Below is a small trained network, with its code and all its weights. Each question gives an input and a class and asks what happens when units are switched off, that is, made to give their printed mean instead of their output.

import numpy as np


def w(rows, s, z=0):
    codes = np.array(rows[::2]) - 128.0
    scale = np.full(codes.shape[1], s)
    scale[-1] = z or s
    return codes * scale


def f(y):
    return y / 2 * (1 + np.tanh(0.7978845608 * (y + 0.044715 * y**3)))


def log_softmax(a):
    a = a - a.max(-1, keepdims=True)
    return a - np.log(np.exp(a).sum(-1, keepdims=True))


def net(x, mask):
    res = np.array(x, float).reshape(1, 4) / 4 @ E
    y = f(res @ A[0][:, :-1].T + A[0][:, -1])
    res = res + np.where(mask, y, B[0][:, -1]) @ B[0][:, :-1]
    return log_softmax(res[-1] @ U[:, :-1].T + U[:, -1])


A, B = {}, {}
E = w([
[22,184,90,161,78],'x0',
[109,107,172,255,242],'x1',
[172,225,199,37,203],'x2',
[59,103,106,89,250],'x3',
],0.007)
A[0] = w([
[143,124,121,141,130,81],'N1',
[119,100,156,124,102,44],'N2',
[162,83,136,183,181,130],'N3',
[90,104,164,138,111,76],'N4',
[158,32,144,210,197,61],'N5',
[89,127,130,133,107,83],'N6',
[143,99,139,59,123,7],'N7',
[137,134,119,128,116,124],'N8',
[173,96,124,28,155,57],'N9',
[128,160,116,137,145,123],'N10',
[69,127,100,151,122,92],'N11',
[143,100,137,180,155,89],'N12',
[131,115,141,137,137,100],'N13',
[106,177,175,130,192,135],'N14',
[121,146,116,141,104,92],'N15',
[128,133,140,140,73,68],'N16',
[7,111,110,169,107,69],'N17',
[149,82,134,166,162,53],'N18',
[148,122,131,143,96,5],'N19',
[121,183,141,139,189,104],'N20',
[148,157,131,166,23,63],'N21',
[141,193,119,148,178,97],'N22',
[138,212,153,131,205,48],'N23',
[145,144,122,144,65,46],'N24',
[134,121,134,108,130,153],'N25',
[43,122,113,154,98,74],'N26',
[132,142,126,145,104,123],'N27',
[164,170,78,152,152,82],'N28',
],0.018,0.0034)
B[0] = w([
[133,113,130,128,125,127],'N1',
[139,129,158,117,114,130],'N2',
[185,111,100,128,136,211],'N3',
[134,135,118,71,114,139],'N4',
[198,64,56,118,167,253],'N5',
[106,120,140,91,118,151],'N6',
[123,174,64,130,102,155],'N7',
[124,133,123,139,106,135],'N8',
[134,225,61,118,98,193],'N9',
[117,125,137,154,142,139],'N10',
[77,133,126,94,163,180],'N11',
[154,124,70,115,127,182],'N12',
[152,120,134,102,124,133],'N13',
[164,141,200,137,161,210],'N14',
[85,115,119,165,121,150],'N15',
[137,117,130,149,89,172],'N16',
[4,137,103,120,198,235],'N17',
[156,105,88,147,142,176],'N18',
[141,118,151,137,105,144],'N19',
[162,135,183,130,155,191],'N20',
[140,83,180,138,29,241],'N21',
[141,129,176,132,141,173],'N22',
[145,150,211,148,161,213],'N23',
[141,116,154,153,76,186],'N24',
[115,153,118,144,130,137],'N25',
[42,129,124,124,158,205],'N26',
[139,102,125,92,96,150],'N27',
[121,119,131,138,150,128],'N28',
],0.037,0.012)
U = w([
[121,253,67,100,118,251],'0',
[180,88,33,103,202,59],'1',
[23,146,97,74,183,74],'2',
[164,206,187,134,199,129],'3',
[107,109,132,150,55,146],'4',
],0.0069,0.0031)

Each question gives the input, the list of numbers given to net, and the class t.
The units are the neurons (one row each of A and B). Each row of codes is followed by its name. A weight is (code - 128) times the scale printed after its matrix; where a second scale follows, it is the last column's (A, B and U).
mask holds one flag per neuron, in row order. A switched-off neuron (its flag False) gives its mean, the last column of its row in B, instead of its output. The means were averaged over made-up inputs and are rounded, as every weight is.
A unit's drop is (log p(t) with every unit on - log p(t) with that unit switched off) / (log p(t) with every unit on - log p(t) with every unit switched off).
The circuit of an input: a set's keep is (log p(t) with only the set's units on - log p(t) with every unit switched off) / (log p(t) with every unit on - log p(t) with every unit switched off). Starting from the 12 units with the biggest drops (on a tie, the unit counted first), units are removed one at a time, each time the one whose removal leaves the highest keep (on an exact tie, the one counted first), for as long as the keep stays at least 0.8.
units of the circuit, in order: the units of the circuit, biggest drop first
k most important neurons: the k neurons with the biggest drops, biggest first
drop of u: that unit's drop, to one decimal
input [-4,-1,6,2], class 3: units of the circuit, in order	N23
input [6,7,-6,-8], class 2: 2 most important neurons	N17, N26
input [0,-1,-1,2], class 2: 3 most important neurons	N5, N21, N9
input [1,-5,-1,1], class 0: 3 most important neurons	N21, N5, N17
input [-8,-4,-5,8], class 0: 2 most important neurons	N9, N7
input [-5,-4,-6,2], class 0: 2 most important neurons	N5, N21
input [8,-6,1,0], class 2: 2 most important neurons	N17, N26
input [4,6,-4,3], class 2: 3 most important neurons	N17, N26, N11
input [8,-5,-8,-2], class 2: drop of N17	4.8
input [1,-6,7,3], class 0: drop of N9	1.5
input [3,-5,-6,-3], class 4: drop of N21	2.3
input [3,-1,1,4], class 2: drop of N23	0.1
